Below is a small trained network, with its code and all its weights. Each question gives an input and a target symbol and asks what happens when units are switched off, that is, made to give their printed mean instead of their output.

import numpy as np


def w(rows, s, z=0):
    codes = np.array(rows[::2]) - 128.0
    scale = np.full(codes.shape[1], s)
    scale[-1] = z or s
    return codes * scale


def f(y):
    return np.maximum(y, 0)


def softmax(a):
    e = np.exp(a - a.max(-1, keepdims=True))
    return e / e.sum(-1, keepdims=True)


def log_softmax(a):
    a = a - a.max(-1, keepdims=True)
    return a - np.log(np.exp(a).sum(-1, keepdims=True))


def net(x, mask):
    ids = ['ΛΞΦΨαβγεζηθμπσω'.index(c) for c in x.split()]
    T = len(ids)
    res = E[ids] + P[:T]
    r = res
    for j in range(3):
        rows = slice(2 * j, 2 * j + 2)
        q, k, v = (r @ M[0][rows].T for M in (Q, K, V))
        z = softmax(np.where(np.tri(T) > 0, q @ k.T / 2**0.5, -1e9)) @ v
        o = O[0][rows]
        res = res + np.where(mask[j], z, o[:, -1]) @ o[:, :-1]
    y = f(res @ A[0][:, :-1].T + A[0][:, -1])
    res = res + np.where(mask[3:7], y, B[0][:, -1]) @ B[0][:, :-1]
    return log_softmax(res[-1] @ U[:, :-1].T + U[:, -1])


Q, K, V, O, A, B = {}, {}, {}, {}, {}, {}
E = w([
[72,146,90,107,176],'Λ',
[135,154,91,139,208],'Ξ',
[131,144,102,107,170],'Φ',
[91,114,120,119,125],'Ψ',
[93,100,120,154,107],'α',
[157,88,142,159,94],'β',
[110,103,131,126,107],'γ',
[177,48,141,186,138],'ε',
[124,5,142,177,101],'ζ',
[107,199,117,118,84],'η',
[127,112,132,109,121],'θ',
[195,157,115,179,129],'μ',
[60,78,129,135,43],'π',
[218,61,124,214,169],'σ',
[113,110,131,119,121],'ω',
],0.012)
P = w([
[82,125,30,188,145],'0',
[130,210,240,130,170],'1',
[168,88,64,65,56],'2',
[141,225,250,129,161],'3',
[199,92,93,19,48],'4',
[167,228,254,130,159],'5',
],0.009)
Q[0] = w([
[136,162,123,70,111],'h1',
[96,97,10,111,116],'h1',
[90,55,29,72,157],'h2',
[135,165,210,159,98],'h2',
[97,186,111,95,136],'h3',
[153,78,124,139,109],'h3',
],0.013)
K[0] = w([
[116,177,62,70,126],'h1',
[209,158,155,74,60],'h1',
[154,105,202,36,129],'h2',
[96,132,86,245,136],'h2',
[100,168,168,125,126],'h3',
[161,82,115,146,89],'h3',
],0.012)
V[0] = w([
[99,105,117,122,128],'h1',
[108,168,79,115,166],'h1',
[129,5,137,127,163],'h2',
[54,116,117,82,70],'h2',
[123,149,139,115,142],'h3',
[119,153,141,98,137],'h3',
],0.016)
O[0] = w([
[133,128,96,67,145,142],'h1',
[155,10,92,92,83,211],'h1',
[100,244,16,73,126,2],'h2',
[105,58,117,9,255,185],'h2',
[177,121,192,119,95,134],'h3',
[141,143,162,94,126,131],'h3',
],0.0084,0.0043)
A[0] = w([
[184,2,156,155,172,128],'n1',
[135,68,71,88,110,145],'n2',
[222,141,130,75,230,119],'n3',
[163,79,51,81,47,255],'n4',
],0.0076,0.0071)
B[0] = w([
[18,140,99,102,73,245],'n1',
[151,140,95,254,63,172],'n2',
[27,61,70,101,132,170],'n3',
[181,76,61,138,114,228],'n4',
],0.0082,0.011)
U = w([
[164,78,36,158,110,156],'Λ',
[227,101,138,84,55,118],'Ξ',
[202,100,171,93,117,134],'Φ',
[141,126,131,96,151,110],'Ψ',
[137,136,126,111,161,94],'α',
[141,195,181,142,201,253],'β',
[136,146,132,113,174,140],'γ',
[102,212,113,146,128,102],'ε',
[77,200,78,86,125,35],'ζ',
[64,97,234,126,145,132],'η',
[146,142,149,130,177,163],'θ',
[169,141,255,222,106,117],'μ',
[95,135,101,69,211,98],'π',
[84,206,121,156,66,18],'σ',
[157,126,138,119,183,144],'ω',
],0.0071,0.0058)

Each question gives the input, a string of symbols that net reads in full, and the target symbol t.
The units are the heads (2 rows each of Q, K, V and O) and the neurons (one row each of A and B). Each row of codes is followed by its name. A weight is (code - 128) times the scale printed after its matrix; where a second scale follows, it is the last column's (O, A, B and U).
mask holds one flag per unit, heads first, then neurons. A switched-off unit (its flag False) gives its mean, the last column of its rows in O or B, instead of its output. The means were averaged over made-up inputs and are rounded, as every weight is.
A unit's drop is (log p(t) with every unit on - log p(t) with that unit switched off) / (log p(t) with every unit on - log p(t) with every unit switched off).
The circuit of an input: a set's keep is (log p(t) with only the set's units on - log p(t) with every unit switched off) / (log p(t) with every unit on - log p(t) with every unit switched off). Starting from all 7 units, units are removed one at a time, each time the one whose removal leaves the highest keep (on an exact tie, the one counted first), for as long as the keep stays at least 0.8.
units of the circuit, in order: the units of the circuit, biggest drop first
most important unit: the unit with the biggest drop
top k neurons: the k neurons with the biggest drops, biggest first
which heads matter: for each layer, one digit per head in row order, 1 if its drop is at least 0.15 and else 0, layers parted by /
drop of u: that unit's drop, to one decimal
input π η η Λ, target π: most important unit : h2
input η μ ε Ξ μ θ, target η: units of the circuit, in order : h2, n1, n4
input μ μ η Λ ζ Ξ, target μ: units of the circuit, in order : h2, n1
input Λ Ξ ω π ε μ, target Λ: units of the circuit, in order : h1, n3, n4
input μ β ε ω, target μ: units of the circuit, in order : h2, n1
input η ω ε σ, target η: units of the circuit, in order : h2, n1
input η Ξ β ζ, target η: units of the circuit, in order : h2, n1
input η η θ η π ε, target η: top 2 neurons : n1, n4
input μ α π γ, target μ: which heads matter : 010
input η η η Ξ, target η: units of the circuit, in order : h2, n1, n4
input π η μ β, target π: units of the circuit, in order : h2, n3
input η ε σ Ψ σ η, target η: units of the circuit, in order : h2, n4, n1
input π μ σ ε, target π: units of the circuit, in order : h2, n3
input Λ η η π, target Λ: units of the circuit, in order : h1, n4
input η ζ μ β μ π, target η: units of the circuit, in order : h2, n1
input η π σ ζ, target η: top 3 neurons : n1, n4, n2
input ζ η η μ, target ζ: units of the circuit, in order : h2
input σ η η η, target σ: drop of h2 : 1.7
input η ε η μ π α, target η: drop of h2 : 0.8
input μ α Φ β, target μ: drop of h2 : 0.9
